Below are the code and all the weights of a small trained network. Each question names an input and a class and asks about switching units off, where a switched-off unit gives its printed mean instead of its output.

import numpy as np


def w(rows, s, z=0):
    codes = np.array(rows[::2]) - 128.0
    scale = np.full(codes.shape[1], s)
    scale[-1] = z or s
    return codes * scale


def norm(h):
    return h / np.sqrt((h * h).mean(-1, keepdims=True) + 1e-5)


def f(y):
    return y / 2 * (1 + np.tanh(0.7978845608 * (y + 0.044715 * y**3)))


def log_softmax(a):
    a = a - a.max(-1, keepdims=True)
    return a - np.log(np.exp(a).sum(-1, keepdims=True))


def net(x, mask):
    res = np.array(x, float).reshape(1, 8) / 4 @ E
    u = 0
    for l in range(3):
        y = f(norm(res) @ A[l][:, :-1].T + A[l][:, -1])
        res = res + np.where(mask[u : u + 3], y, B[l][:, -1]) @ B[l][:, :-1]
        u += 3
    return log_softmax(norm(res)[-1] @ U[:, :-1].T + U[:, -1])


A, B = {}, {}
E = w([
[116,174,203,182,106,105,108,118,148,86],'x0',
[135,117,74,46,63,168,77,226,154,86],'x1',
[218,138,200,135,202,155,161,237,94,176],'x2',
[147,139,27,155,1,167,208,70,186,203],'x3',
[149,111,78,84,96,69,134,184,91,186],'x4',
[61,90,160,127,181,88,61,179,210,192],'x5',
[160,211,150,101,158,158,132,57,93,101],'x6',
[212,170,121,104,87,134,204,63,84,104],'x7',
],0.0061)
A[0] = w([
[91,223,96,93,68,122,204,86,107,44,232],'0.n0',
[200,162,100,135,159,1,102,115,27,44,87],'0.n1',
[126,57,126,95,118,160,74,171,84,162,5],'0.n2',
],0.0064,0.0018)
B[0] = w([
[111,66,174,136,146,168,91,153,152,229,254],'0.n0',
[194,101,148,121,250,127,138,104,139,113,212],'0.n1',
[115,87,112,43,135,196,125,126,87,168,146],'0.n2',
],0.013,0.0046)
A[1] = w([
[120,202,168,191,218,203,125,3,149,74,167],'1.n0',
[198,220,39,57,94,232,160,176,128,177,98],'1.n1',
[26,165,177,101,67,244,91,104,113,120,5],'1.n2',
],0.0051,0.0024)
B[1] = w([
[203,89,170,49,171,141,231,203,95,131,253],'1.n0',
[154,208,158,225,57,37,68,219,132,120,209],'1.n1',
[165,210,107,128,2,97,12,107,152,49,147],'1.n2',
],0.0092,0.0041)
A[2] = w([
[84,183,195,179,110,254,177,64,170,166,68],'2.n0',
[67,115,166,49,98,96,150,173,40,194,192],'2.n1',
[28,94,132,174,166,58,167,136,204,176,255],'2.n2',
],0.0073,0.0019)
B[2] = w([
[200,76,149,4,103,188,177,62,124,75,185],'2.n0',
[175,102,193,141,82,76,188,54,93,108,202],'2.n1',
[187,232,97,186,165,115,162,188,79,99,254],'2.n2',
],0.011,0.0049)
U = w([
[147,94,205,85,208,141,149,155,82,129,214],'0',
[9,128,99,106,137,121,65,144,155,74,2],'1',
[134,171,136,212,114,56,132,178,127,171,172],'2',
[139,91,154,79,75,151,102,112,142,138,69],'3',
],0.015,0.0033)

Each question gives the input, the list of numbers given to net, and the class t.
The units are the neurons (one row each of A and B). Each row of codes is followed by its name. A weight is (code - 128) times the scale printed after its matrix; where a second scale follows, it is the last column's (A, B and U).
mask holds one flag per neuron, layer by layer. A switched-off neuron (its flag False) gives its mean, the last column of its row in B, instead of its output. The means were averaged over made-up inputs and are rounded, as every weight is.
A unit's drop is (log p(t) with every unit on - log p(t) with that unit switched off) / (log p(t) with every unit on - log p(t) with every unit switched off).
The circuit of an input: a set's keep is (log p(t) with only the set's units on - log p(t) with every unit switched off) / (log p(t) with every unit on - log p(t) with every unit switched off). Starting from all 9 units, units are removed one at a time, each time the one whose removal leaves the highest keep (on an exact tie, the one counted first), for as long as the keep stays at least 0.8.
units of the circuit, in order: the units of the circuit, biggest drop first
k most important neurons: the k neurons with the biggest drops, biggest first
k most important neurons of layer l: the k neurons of layer l with the biggest drops, biggest first
drop when u is switched off: that unit's drop, to one decimal
input [-8,7,8,2,0,6,1,7], class 2: units of the circuit, in order : (1.n1)
input [0,-2,-5,1,-4,1,-7,6], class 3: 2 most important neurons : (2.n0; 0.n1)
input [-7,5,0,-1,-4,-8,1,-6], class 3: 2 most important neurons : (2.n2; 0.n2)
input [-1,4,0,3,6,-3,-2,8], class 2: 2 most important neurons : (1.n1; 2.n0)
input [6,-5,0,3,-8,5,0,8], class 3: 2 most important neurons : (0.n1; 2.n0)
input [-4,8,4,1,1,0,-2,-7], class 2: units of the circuit, in order : (1.n1; 0.n0)
input [-3,-2,1,0,-2,2,-1,-7], class 2: 2 most important neurons of layer 2 : (2.n2; 2.n0)
input [-4,5,0,7,2,-2,7,7], class 2: 3 most important neurons : (1.n1; 0.n2; 0.n1)
input [-2,4,0,-3,2,-3,-5,-4], class 3: units of the circuit, in order : (0.n2; 0.n1; 2.n2; 1.n0)
input [2,-2,2,5,-8,-6,-7,7], class 3: units of the circuit, in order : (0.n1; 2.n2)
input [-2,7,0,-3,-2,7,5,-3], class 1: units of the circuit, in order : (1.n0; 0.n1)
input [7,5,3,2,-4,-8,-3,-1], class 3: 2 most important neurons of layer 0 : (0.n0; 0.n1)
input [3,-3,-4,6,6,1,4,2], class 3: units of the circuit, in order : (2.n0; 1.n0)
input [3,-8,-2,8,-1,-8,-5,-2], class 3: units of the circuit, in order : (2.n0)
input [0,3,3,0,4,-5,-4,-5], class 3: 2 most important neurons : (0.n2; 2.n2)
input [2,-7,3,6,-7,-8,-7,8], class 3: 4 most important neurons : (2.n0; 0.n1; 2.n2; 0.n0)
input [1,7,-7,2,-2,-4,-8,0], class 1: 4 most important neurons : (1.n0; 2.n0; 2.n1; 1.n2)
input [1,-4,-2,-8,-3,8,-6,-6], class 2: 2 most important neurons : (2.n2; 0.n1)
input [-7,2,7,3,-3,-3,2,-8], class 2: 2 most important neurons of layer 0 : (0.n0; 0.n1)
input [-7,5,1,-3,-4,6,-6,-6], class 1: units of the circuit, in order : (1.n0)
input [-7,3,5,1,1,-8,-3,5], class 2: 2 most important neurons of layer 1 : (1.n1; 1.n0)
input [5,-1,-7,2,4,-3,6,2], class 0: 2 most important neurons of layer 0 : (0.n1; 0.n2)
input [1,7,-6,8,4,0,1,0], class 2: 2 most important neurons of layer 1 : (1.n1; 1.n0)
input [4,4,-4,-8,-4,4,-7,0], class 1: 2 most important neurons of layer 0 : (0.n1; 0.n0)
input [-6,3,4,1,0,-2,3,-1], class 2: drop when 1.n1 is switched off : 0.7
input [-6,2,7,7,6,5,8,-7], class 2: drop when 1.n1 is switched off : 0.4
input [8,1,-2,8,0,-5,7,-4], class 3: drop when 0.n1 is switched off : 0.1
